Below is a small trained network, with its code and all its weights. Each question gives an input and a target symbol and asks what happens when units are switched off, that is, made to give their printed mean instead of their output.

import numpy as np


def w(rows, s, z=0):
    codes = np.array(rows[::2]) - 128.0
    scale = np.full(codes.shape[1], s)
    scale[-1] = z or s
    return codes * scale


def norm(h):
    return h / np.sqrt((h * h).mean(-1, keepdims=True) + 1e-5)


def f(y):
    return y / 2 * (1 + np.tanh(0.7978845608 * (y + 0.044715 * y**3)))


def softmax(a):
    e = np.exp(a - a.max(-1, keepdims=True))
    return e / e.sum(-1, keepdims=True)


def log_softmax(a):
    a = a - a.max(-1, keepdims=True)
    return a - np.log(np.exp(a).sum(-1, keepdims=True))


def net(x, mask):
    ids = ['ΔΛΣΦαβεθξ'.index(c) for c in x.split()]
    T = len(ids)
    res = E[ids] + P[:T]
    u = 0
    for l in range(2):
        r = norm(res)
        for j in range(2):
            rows = slice(4 * j, 4 * j + 4)
            q, k, v = (r @ M[l][rows].T for M in (Q, K, V))
            z = softmax(np.where(np.tri(T) > 0, q @ k.T / 4**0.5, -1e9)) @ v
            o = O[l][rows]
            res = res + np.where(mask[u + j], z, o[:, -1]) @ o[:, :-1]
        u += 2
        y = f(norm(res) @ A[l][:, :-1].T + A[l][:, -1])
        res = res + np.where(mask[u : u + 4], y, B[l][:, -1]) @ B[l][:, :-1]
        u += 4
    return log_softmax(norm(res)[-1] @ U[:, :-1].T + U[:, -1])


Q, K, V, O, A, B = {}, {}, {}, {}, {}, {}
E = w([
[153,145,89,122,138,163,144],'Δ',
[154,154,118,162,109,173,99],'Λ',
[157,146,148,149,135,129,110],'Σ',
[4,116,127,71,148,156,184],'Φ',
[136,172,92,121,122,179,127],'α',
[196,138,135,153,129,146,115],'β',
[149,118,120,147,148,133,154],'ε',
[161,148,129,113,147,128,132],'θ',
[119,170,89,52,118,135,88],'ξ',
],0.029)
P = w([
[152,196,165,121,111,72,189],'0',
[137,189,93,248,127,112,44],'1',
[148,162,161,119,147,108,174],'2',
[142,153,91,228,127,125,25],'3',
[148,132,185,99,93,116,166],'4',
[140,134,93,209,129,120,29],'5',
[147,106,171,99,165,147,148],'6',
[141,109,98,194,130,133,20],'7',
[143,82,197,75,94,145,156],'8',
[144,94,93,176,132,121,19],'9',
[151,61,191,66,197,204,117],'10',
],0.018)
Q[0] = w([
[105,141,154,101,36,150,150],'L0H0',
[106,189,15,225,133,25,194],'L0H0',
[134,110,152,90,26,92,192],'L0H0',
[122,168,202,77,225,200,207],'L0H0',
[165,122,142,125,168,162,141],'L0H1',
[154,93,177,83,85,177,215],'L0H1',
[130,175,136,64,228,253,119],'L0H1',
[81,93,192,112,124,167,61],'L0H1',
],0.014)
K[0] = w([
[184,145,144,150,211,140,135],'L0H0',
[112,161,55,185,88,27,119],'L0H0',
[146,224,118,219,249,193,150],'L0H0',
[134,156,198,134,75,169,197],'L0H0',
[107,164,182,119,126,168,153],'L0H1',
[199,176,163,116,175,168,131],'L0H1',
[128,126,170,93,97,158,113],'L0H1',
[160,64,123,93,153,181,117],'L0H1',
],0.015)
V[0] = w([
[143,137,79,51,106,43,124],'L0H0',
[158,46,16,148,144,178,178],'L0H0',
[177,126,82,146,217,69,243],'L0H0',
[120,190,70,2,129,241,64],'L0H0',
[78,107,220,104,166,234,105],'L0H1',
[96,154,138,49,185,84,139],'L0H1',
[45,141,113,132,153,75,96],'L0H1',
[126,215,239,143,150,133,103],'L0H1',
],0.0085)
O[0] = w([
[114,126,146,173,80,181,83,118],'L0H0',
[136,167,76,172,188,48,62,59],'L0H0',
[173,67,74,147,180,171,107,152],'L0H0',
[66,110,254,128,158,178,108,222],'L0H0',
[174,86,43,101,66,95,153,125],'L0H1',
[142,102,119,165,110,211,106,118],'L0H1',
[126,119,175,138,77,121,133,49],'L0H1',
[170,202,118,62,93,169,127,254],'L0H1',
],0.011,0.0069)
A[0] = w([
[106,137,132,91,147,189,181,82],'L0N0',
[119,121,124,194,83,72,95,254],'L0N1',
[111,148,136,156,162,126,65,5],'L0N2',
[6,168,55,117,109,128,97,35],'L0N3',
],0.014,0.0041)
B[0] = w([
[207,122,162,173,106,50,128,253],'L0N0',
[106,128,139,209,30,177,217,178],'L0N1',
[164,255,58,96,116,105,138,184],'L0N2',
[195,123,84,180,149,248,229,149],'L0N3',
],0.012,0.0068)
Q[1] = w([
[103,137,89,7,93,171,128],'L1H0',
[176,122,255,71,192,227,185],'L1H0',
[135,139,133,107,58,98,234],'L1H0',
[187,161,135,125,32,78,26],'L1H0',
[183,116,143,101,201,166,224],'L1H1',
[53,113,92,119,92,128,122],'L1H1',
[43,167,101,144,158,106,171],'L1H1',
[98,165,82,134,145,208,159],'L1H1',
],0.011)
K[1] = w([
[213,119,110,159,120,123,216],'L1H0',
[173,67,170,4,176,118,114],'L1H0',
[123,119,104,91,51,103,163],'L1H0',
[155,211,131,135,97,121,65],'L1H0',
[158,79,135,66,129,61,91],'L1H1',
[150,169,96,232,130,112,133],'L1H1',
[135,180,154,154,75,106,113],'L1H1',
[194,131,156,174,121,144,97],'L1H1',
],0.014)
V[1] = w([
[105,166,108,179,107,213,161],'L1H0',
[197,190,181,114,78,122,76],'L1H0',
[30,173,76,99,119,193,107],'L1H0',
[131,64,115,77,36,170,167],'L1H0',
[165,125,162,175,177,123,255],'L1H1',
[152,216,114,157,81,212,68],'L1H1',
[162,109,141,63,125,116,45],'L1H1',
[204,200,163,207,114,51,74],'L1H1',
],0.0085)
O[1] = w([
[164,107,99,97,153,148,133,156],'L1H0',
[93,110,121,139,162,150,183,251],'L1H0',
[253,109,128,109,142,125,117,67],'L1H0',
[153,168,123,164,143,128,128,116],'L1H0',
[74,141,60,95,120,124,83,195],'L1H1',
[104,84,160,112,147,77,133,221],'L1H1',
[160,107,113,161,104,76,151,150],'L1H1',
[128,90,134,121,77,82,84,204],'L1H1',
],0.014,0.011)
A[1] = w([
[101,89,168,129,207,58,32,137],'L1N0',
[112,5,92,187,72,212,170,1],'L1N1',
[141,153,35,133,169,57,132,120],'L1N2',
[138,110,102,50,164,95,157,133],'L1N3',
],0.013,0.0096)
B[1] = w([
[132,166,115,161,94,172,87,208],'L1N0',
[122,3,101,85,42,157,111,255],'L1N1',
[136,100,166,125,145,147,144,224],'L1N2',
[128,145,103,186,113,108,99,214],'L1N3',
],0.023,0.0069)
U = w([
[216,123,214,133,139,134,190,139],'Δ',
[46,128,214,170,129,164,118,53],'Λ',
[141,173,62,167,95,117,35,90],'Σ',
[221,206,94,128,40,139,200,58],'Φ',
[89,86,103,253,154,86,173,90],'α',
[166,116,81,89,238,93,101,254],'β',
[99,187,66,78,164,204,178,114],'ε',
[131,65,92,121,68,161,148,152],'θ',
[94,151,128,87,115,12,137,184],'ξ',
],0.014,0.0074)

Each question gives the input, a string of symbols that net reads in full, and the target symbol t.
The units are the heads (4 rows each of Q, K, V and O) and the neurons (one row each of A and B). Each row of codes is followed by its name. A weight is (code - 128) times the scale printed after its matrix; where a second scale follows, it is the last column's (O, A, B and U).
mask holds one flag per unit, layer by layer, with each layer's heads first. A switched-off unit (its flag False) gives its mean, the last column of its rows in O or B, instead of its output. The means were averaged over made-up inputs and are rounded, as every weight is.
A unit's drop is (log p(t) with every unit on - log p(t) with that unit switched off) / (log p(t) with every unit on - log p(t) with every unit switched off).
The circuit of an input: a set's keep is (log p(t) with only the set's units on - log p(t) with every unit switched off) / (log p(t) with every unit on - log p(t) with every unit switched off). Starting from all 12 units, units are removed one at a time, each time the one whose removal leaves the highest keep (on an exact tie, the one counted first), for as long as the keep stays at least 0.8.
circuit, biggest first: the units of the circuit, biggest drop first
most important unit: the unit with the biggest drop
k most important neurons: the k neurons with the biggest drops, biggest first
top k neurons in layer l: the k neurons of layer l with the biggest drops, biggest first
heads that matter: for each layer, one digit per head in row order, 1 if its drop is at least 0.15 and else 0, layers parted by /
input α Δ Σ Δ Σ Λ ξ, target Φ: most important unit	L0H0
input θ θ θ θ β Δ α Δ, target β: 3 most important neurons	(L0N2, L0N3, L1N2)
input θ Λ Σ Σ θ α ξ Σ Σ, target Δ: top 3 neurons in layer 0	(L0N2, L0N3, L0N1)
input ξ θ β α α β α θ Σ Λ, target Λ: 4 most important neurons	(L1N1, L0N1, L0N0, L0N2)
input θ θ θ θ Δ Σ Σ Λ, target Φ: 2 most important neurons	(L0N1, L0N2)
input Σ Λ α, target Φ: circuit, biggest first	(L1N1, L0N0)
input β θ Λ θ Σ θ θ θ α Δ Φ, target Λ: heads that matter	10 / 00
input θ α α Δ Λ α Δ β, target Δ: 4 most important neurons	(L0N2, L0N1, L1N2, L1N1)
input Λ θ Δ Λ θ Λ Φ Δ Σ ε ε, target Φ: heads that matter	11 / 01
input θ Δ θ Σ θ θ Σ Δ Σ, target Φ: circuit, biggest first	(L0H1, L1N1)
input β α Σ Λ α α, target ε: heads that matter	00 / 00
input Δ Σ Φ β β Λ θ, target α: circuit, biggest first	(L1N3, L1N1)
input θ θ α θ Λ, target Λ: circuit, biggest first	(L1N1, L0H0)
input Φ θ α α Σ θ Λ θ ξ Λ θ, target Δ: circuit, biggest first	(L1N1, L0N0)
input θ θ Δ Σ θ α Φ θ β, target ε: circuit, biggest first	(L1H1)
input β Δ Σ θ α θ, target Σ: heads that matter	00 / 10
input Φ θ θ Λ θ α Λ β Λ, target ξ: circuit, biggest first	(L0H0, L0H1, L1N1)
input Φ ε θ, target ε: heads that matter	01 / 01
input θ θ Σ θ Φ θ β θ θ, target α: circuit, biggest first	(L1N3, L0H0, L1N1)
input θ θ θ Λ Λ θ Λ α α Δ, target β: circuit, biggest first	(L0H0, L1H0, L1N1)
input Λ α θ Λ α Λ Φ Δ ξ θ, target Λ: circuit, biggest first	(L0H0)
input Δ Σ θ θ Λ Λ θ Λ, target Φ: 4 most important neurons	(L0N2, L0N1, L1N1, L0N3)
input Σ β θ θ θ ε, target α: 3 most important neurons	(L0N1, L1N1, L1N2)
input θ β Φ θ Φ θ θ, target ε: heads that matter	00 / 11
input α θ α Δ θ Λ θ α Σ Σ, target ξ: 2 most important neurons	(L0N1, L1N1)
input ε θ α Λ α α α α Σ θ θ, target Φ: heads that matter	11 / 01
input ξ Λ θ β θ Δ Φ Δ ε ε θ, target β: circuit, biggest first	(L0H0)
